Each row is followed by its class.
-31 -21 10 0 -47 -6 34 30 12 5 11 -16 29 -28 15 -20 -31 10 -22 25 -22 33 62 -5 3 -13 41 3 -42 47 25 12 44 12 11 57 -2 => Maled
-23 22 25 -39 19 -5 43 58 12 38 -25 27 28 7 36 23 -12 35 -45 23 41 3 18 27 14 55 13 -51 6 -2 -8 8 -49 -6 -1 -34 -28 => Rasus
-6 17 4 -13 25 4 77 46 -7 44 3 8 39 -6 0 49 -26 56 -66 17 7 22 16 29 4 15 23 -41 -56 9 -29 34 -36 39 -6 -23 -17 => Maled
-59 0 -5 -15 -80 24 5 36 26 -28 18 -13 2 -10 -19 -32 -19 9 37 -44 -12 -2 44 -13 -18 -7 44 -43 49 21 13 18 -12 5 28 31 -6 => talo
10 17 27 -3 1 68 -27 3 13 -48 -107 -26 38 -20 38 -49 -13 -4 -25 38 -39 20 39 -9 38 -4 -4 -30 -57 40 52 -57 -1 -31 -1 16 -52 => veza
-56 -23 8 -8 -46 -34 38 53 3 8 17 5 20 -7 -11 -11 -22 33 -15 1 -18 13 48 4 4 -14 47 -25 -87 56 26 7 48 -10 12 39 -10 => lok
23 20 15 8 -25 33 -21 12 7 -42 -76 -17 47 -23 54 -29 -33 -6 -31 4 28 36 42 -29 -9 18 -18 -8 -43 20 66 -20 21 -22 -2 -20 -29 => riru
-46 -18 -15 4 -74 34 20 72 16 24 17 -3 -9 -10 -13 -11 -51 -1 38 3 -14 8 28 13 -35 -20 36 -49 -22 45 11 35 -19 21 15 10 -19 => veza
17 3 24 25 -33 49 -18 9 3 -24 -83 -11 38 -18 45 -39 4 -8 -20 -4 17 12 23 12 18 7 1 -13 -28 31 30 -26 2 -14 -1 -20 -42 => lok
21 6 -36 9 36 26 -57 9 32 -49 -104 -16 45 -26 28 -43 1 19 -23 7 -18 1 41 19 46 1 25 -27 29 51 37 -16 -10 -75 -20 35 -52 => Rasus
-71 -30 8 -12 -66 -12 22 52 15 13 -5 -1 15 2 20 -11 -54 40 24 14 14 16 50 27 -8 31 64 -18 -22 56 20 18 29 11 11 23 -30 => lok
36 -8 4 -3 38 20 -29 8 -11 -20 -72 3 50 -64 50 -32 -6 15 -55 43 30 -14 36 21 26 -18 13 -25 17 14 26 -7 8 -33 -19 -17 -21 => loka
-65 -10 5 -34 45 0 21 59 33 -55 46 -12 -32 -3 53 15 -64 -22 24 -35 -55 24 21 -8 -12 6 25 -37 -47 45 39 15 23 49 -24 65 38 => Maled
-52 -11 11 4 -52 -13 47 63 20 6 26 -17 20 -8 8 7 -22 -4 -12 46 -20 37 54 -1 10 12 29 -21 -47 62 22 4 21 34 12 50 -22 => Maled
-65 -4 -4 -44 10 8 17 44 40 -29 36 3 -39 39 29 5 -32 -10 37 -24 -45 -12 22 13 -13 48 -3 -22 -24 44 44 23 15 8 -36 40 30 => talo
-42 -26 4 4 -82 0 34 44 27 -4 -31 -24 29 19 -27 -35 -20 36 -13 5 -64 17 63 20 8 -16 65 1 -62 94 26 8 34 -13 3 95 -34 => talo
-40 -2 -3 -12 -64 32 7 42 14 -23 13 -10 -19 1 -18 -16 -29 7 36 -30 -16 -6 9 2 -24 -17 28 -45 -7 31 16 24 -10 32 14 11 10 => talo
-52 -13 1 -34 41 -3 18 41 48 -34 57 -13 -23 34 37 2 -56 7 40 -28 -62 16 28 24 -5 8 22 -32 -68 29 32 10 15 -5 -20 68 5 => Fimib
-26 22 14 -55 18 3 54 51 2 23 -31 12 9 -30 39 36 -17 45 -16 26 6 4 17 29 19 18 18 -32 -100 13 -13 16 -18 22 -16 4 -26 => Fimib
-31 -8 9 1 -9 -10 42 41 8 -6 -5 -9 19 -1 -13 -3 -9 7 -2 24 -33 12 63 21 28 -13 38 7 -61 100 1 6 24 5 -1 59 -6 => Rasus
10 10 21 -33 46 -3 60 31 -20 41 -21 17 38 -5 20 49 -34 60 -51 37 61 -2 23 44 -22 20 10 -23 -12 8 -33 33 -6 36 -3 -48 -8 => veza
-5 15 47 -46 -2 1 67 45 -3 32 16 18 33 10 16 35 -17 39 -25 20 36 -11 47 61 -7 11 2 -51 -41 10 -17 11 -22 -8 0 -62 -27 => veza
-41 -23 -27 -13 -67 8 8 23 15 -10 -24 2 -9 -20 0 -30 -44 15 56 -29 11 -2 12 37 -25 7 60 -34 49 10 5 8 -37 -9 15 -13 -27 => Maled
46 3 18 16 -6 78 -31 -4 -1 -29 -47 -36 44 -46 35 -22 -17 -14 -48 25 15 11 30 -13 18 -10 -6 -3 -10 -6 41 -2 38 -13 -4 5 -12 => talo
-14 1 16 14 -30 48 -33 4 24 -50 -87 -41 64 -15 36 -32 -16 16 -32 -28 -4 -2 52 22 44 9 9 -2 -19 21 42 -23 18 -48 -7 -7 -31 => talo
-76 -31 -17 -35 4 -9 6 19 35 -69 -5 8 -26 11 33 -1 -59 47 34 -80 -65 -30 23 29 2 14 47 -29 -37 55 38 9 10 -9 -40 75 16 => talo
-43 -28 -9 2 -74 -26 34 53 30 -15 -33 -14 2 20 -34 -24 -23 26 36 -15 -42 28 30 44 4 -1 56 -3 -98 103 33 4 49 -13 -2 61 -25 => talo
-80 -11 -10 -38 46 -3 -9 40 36 -52 6 -9 -18 12 54 15 -67 25 14 -27 -70 12 23 -5 30 16 32 -17 -84 61 47 5 33 14 -31 85 20 => lok
14 10 19 -4 33 23 -36 -8 18 -37 -81 -26 59 -9 35 -30 18 34 -61 -6 -46 -7 16 4 51 -22 -11 -41 -9 -11 30 -29 2 -45 -4 -4 -15 => talo
-16 21 50 -49 -15 13 76 55 -1 31 9 2 44 -9 24 47 -23 24 -34 18 29 31 43 18 -14 38 1 -53 -34 9 -8 16 -8 22 6 -53 -16 => talo
-50 -20 -5 -12 -24 -40 30 40 5 -18 -4 -12 21 -9 -11 -13 -32 46 -13 29 -44 17 60 8 -2 -23 49 -20 -72 85 27 19 46 18 1 49 -1 => Maled
-52 -8 16 -4 -101 20 7 74 24 -12 36 -4 -5 -24 9 -23 -38 -9 65 -15 64 5 38 19 -44 9 41 -64 41 30 17 40 -29 36 34 -19 -30 => Fimib
-20 -13 29 -9 -38 3 30 34 -2 -18 7 -3 17 -12 2 -10 -52 40 27 24 -22 13 73 11 1 -17 39 -16 -87 78 38 30 33 4 6 50 -23 => veza
20 19 20 -32 -9 56 44 33 -9 43 6 -5 15 7 -1 27 -37 13 -42 46 51 -5 15 43 -14 4 0 -13 -54 -19 -13 9 -7 5 3 -47 -18 => veza
-50 -18 -13 -1 -99 16 -27 63 22 -24 -11 8 -25 -25 17 -28 -48 -2 50 -30 4 -18 11 9 -15 -25 46 -50 7 47 28 27 -44 6 7 4 -8 => Rasus
40 14 21 22 32 55 -29 4 7 -29 -80 -14 60 -18 45 -40 -25 9 -25 -13 13 26 50 7 27 1 14 3 -7 36 31 -16 7 -39 2 9 -40 => loka
-2 7 -15 10 -3 54 -38 6 17 -36 -109 -26 33 -5 26 -47 -37 8 -33 22 8 2 19 17 26 16 22 -6 -17 -8 38 -42 -18 -55 -8 -9 -58 => veza
-47 -14 8 5 -57 -16 36 61 15 0 -11 -15 6 29 -35 -10 -28 33 7 31 -56 18 55 30 20 -8 66 0 -105 96 19 4 33 -4 2 64 -37 => talo
-22 -22 17 -10 -60 -17 49 60 14 15 28 2 19 -20 13 1 -19 18 -9 39 -3 18 72 14 1 -7 35 -11 -68 89 23 32 53 10 -3 77 -14 => Rasus
-1 42 10 -56 10 36 71 13 -12 34 -8 15 21 -4 3 21 -19 39 -27 32 38 3 28 23 5 34 -4 -24 -50 -21 -12 -3 -19 5 8 -45 -10 => riru
31 -1 -1 20 18 51 -28 -6 1 -31 -114 -23 65 -28 39 -52 4 -4 -49 -6 2 6 11 -6 25 -8 -26 -6 -10 9 48 -30 8 -44 -1 -4 -22 => loka
3 12 8 -34 5 -1 59 43 -5 35 -10 9 34 -21 32 45 -23 60 -41 26 53 -2 16 42 -6 14 10 -34 -65 -11 -18 37 -16 20 -5 -22 -28 => Fimib
-55 -20 -16 8 -73 -2 18 38 13 4 -16 -13 18 13 -23 -15 -46 46 1 48 -39 8 68 9 0 4 34 6 -98 98 39 24 31 0 -9 58 -31 => veza
-35 -28 2 -6 -23 -23 29 44 19 -13 -8 -28 20 -2 -3 -19 -43 14 23 30 -24 33 47 32 -5 -15 45 1 -70 80 23 23 33 9 5 43 -12 => Fimib
-10 21 -13 -15 4 27 53 35 -10 15 6 12 32 -21 1 54 -69 76 -25 -6 46 5 40 42 3 23 23 -31 -97 24 -4 39 -9 19 -14 -43 -14 => riru
-69 -31 -15 -25 34 7 17 32 19 -23 -5 -16 -32 8 13 1 -54 14 34 -17 -68 -9 8 24 -6 5 49 4 -77 35 7 16 13 16 -44 70 -1 => Fimib
-90 -26 -24 -37 48 6 23 55 29 -27 27 -13 -26 5 33 26 -74 11 39 -9 -45 -9 28 23 -9 30 41 -20 -32 46 18 36 -1 26 -35 68 7 => Fimib
-57 -15 -10 -11 -69 7 1 50 7 -17 -22 9 -19 -27 -8 -15 -55 -4 65 -37 43 0 18 12 -42 19 56 -25 43 38 13 18 -22 19 9 -25 -16 => riru
9 1 2 20 15 41 -32 -14 -1 -28 -61 -24 54 -21 42 -13 -46 14 -46 32 -10 12 45 -15 23 -5 -7 -1 -26 4 35 -27 1 -35 1 -11 -28 => veza
-56 -9 -13 -20 -94 5 22 56 14 -26 6 -2 -38 11 -16 -11 -29 -15 74 -20 15 -18 8 25 -48 -8 33 -37 9 29 3 10 -37 21 10 -2 -24 => veza
-56 -7 17 -8 -75 27 -8 43 11 -38 5 -14 -12 -10 17 -16 -71 8 56 4 4 5 24 -5 -16 -11 44 -47 0 10 22 11 -40 32 23 -3 -24 => veza
32 11 5 0 -36 86 -22 9 29 -15 -54 -32 33 -25 20 -53 4 -18 -37 29 7 13 34 26 36 6 -3 -14 -41 5 50 -31 43 -50 -5 8 -29 => talo
-12 33 -4 -30 31 33 60 44 -25 30 20 12 18 13 -24 38 -32 41 -13 33 39 0 44 34 -11 32 29 -34 -46 22 -23 32 -18 10 3 -53 -28 => lok
9 6 26 15 -13 77 -42 -1 10 -59 -32 -34 48 -16 47 -22 -46 9 -2 -1 -9 8 46 -4 40 0 -19 -22 -67 22 68 -18 15 -30 -6 5 -33 => loka
-2 38 15 -8 -4 42 68 34 0 36 48 -2 29 15 -5 25 -29 13 -23 8 8 28 37 16 -10 5 -12 -35 -51 -2 -20 26 -42 36 9 -60 7 => riru
-42 -31 14 -20 -61 11 25 36 31 2 13 -15 21 -28 -9 -9 -21 41 26 -4 -51 12 75 40 27 -7 48 -12 -69 99 29 34 73 -8 -15 80 -7 => talo
24 9 26 -4 24 45 -5 -6 2 -27 -77 -13 41 -16 42 -51 -17 -11 -40 33 26 10 37 17 21 11 -17 1 -39 6 49 -39 29 -39 4 -26 -11 => veza
5 30 29 -33 -5 36 38 27 -6 22 -10 11 33 8 37 28 -14 54 -22 20 43 5 20 19 2 35 -4 -56 -34 -8 -1 10 -16 19 15 -35 -38 => lok
16 23 30 0 -4 84 -53 -6 12 -52 -78 -35 43 -12 27 -58 -11 -4 -49 39 0 -12 40 1 46 -12 -19 -20 -37 4 62 -43 8 -44 4 -13 -31 => veza
-56 -14 -10 -35 34 9 -1 23 26 -64 17 -8 -22 9 61 5 -55 11 11 -45 -62 -7 14 -11 3 -1 14 -22 -62 34 46 11 22 17 -34 78 32 => lok
-30 -23 -14 -18 -29 22 0 30 10 -22 27 -7 -37 2 -20 -2 -58 -9 113 -21 26 -8 10 49 -32 13 64 -22 66 20 -13 27 -26 0 6 -14 -20 => Rasus
-74 -18 -28 -32 18 -8 16 33 29 -28 -48 -17 2 20 12 -2 -74 47 24 -64 -85 9 18 6 6 7 45 12 -88 44 36 27 12 -16 -38 73 9 => riru
24 20 -18 -30 14 11 42 29 12 40 -2 -12 48 3 -3 34 -10 54 -50 33 31 16 20 44 -12 3 -4 -32 -40 -2 -19 35 -13 -5 -2 -22 -30 => Fimib
-2 16 -9 -31 -7 40 39 44 -1 54 10 2 52 -16 11 33 -41 44 -36 16 42 12 38 22 -10 19 -6 -35 -31 1 0 39 -7 -8 2 -40 -16 => loka
-1 18 13 -21 -2 51 58 39 -2 48 29 1 25 19 0 35 -46 42 -9 1 19 12 24 47 -5 11 11 -22 -62 11 -27 33 -25 25 -2 -32 -13 => loka
-52 2 13 -36 -68 16 13 42 24 -23 3 6 -29 -10 12 -36 -36 -18 86 -35 21 1 38 29 -23 11 39 -19 18 42 18 10 -11 14 11 -14 5 => riru
20 10 -14 15 -5 51 -35 -15 8 -43 -108 -42 68 -19 18 -30 -25 41 -39 -11 -6 14 22 -10 10 -15 -16 -11 -35 22 46 -8 24 -14 0 -3 -20 => riru
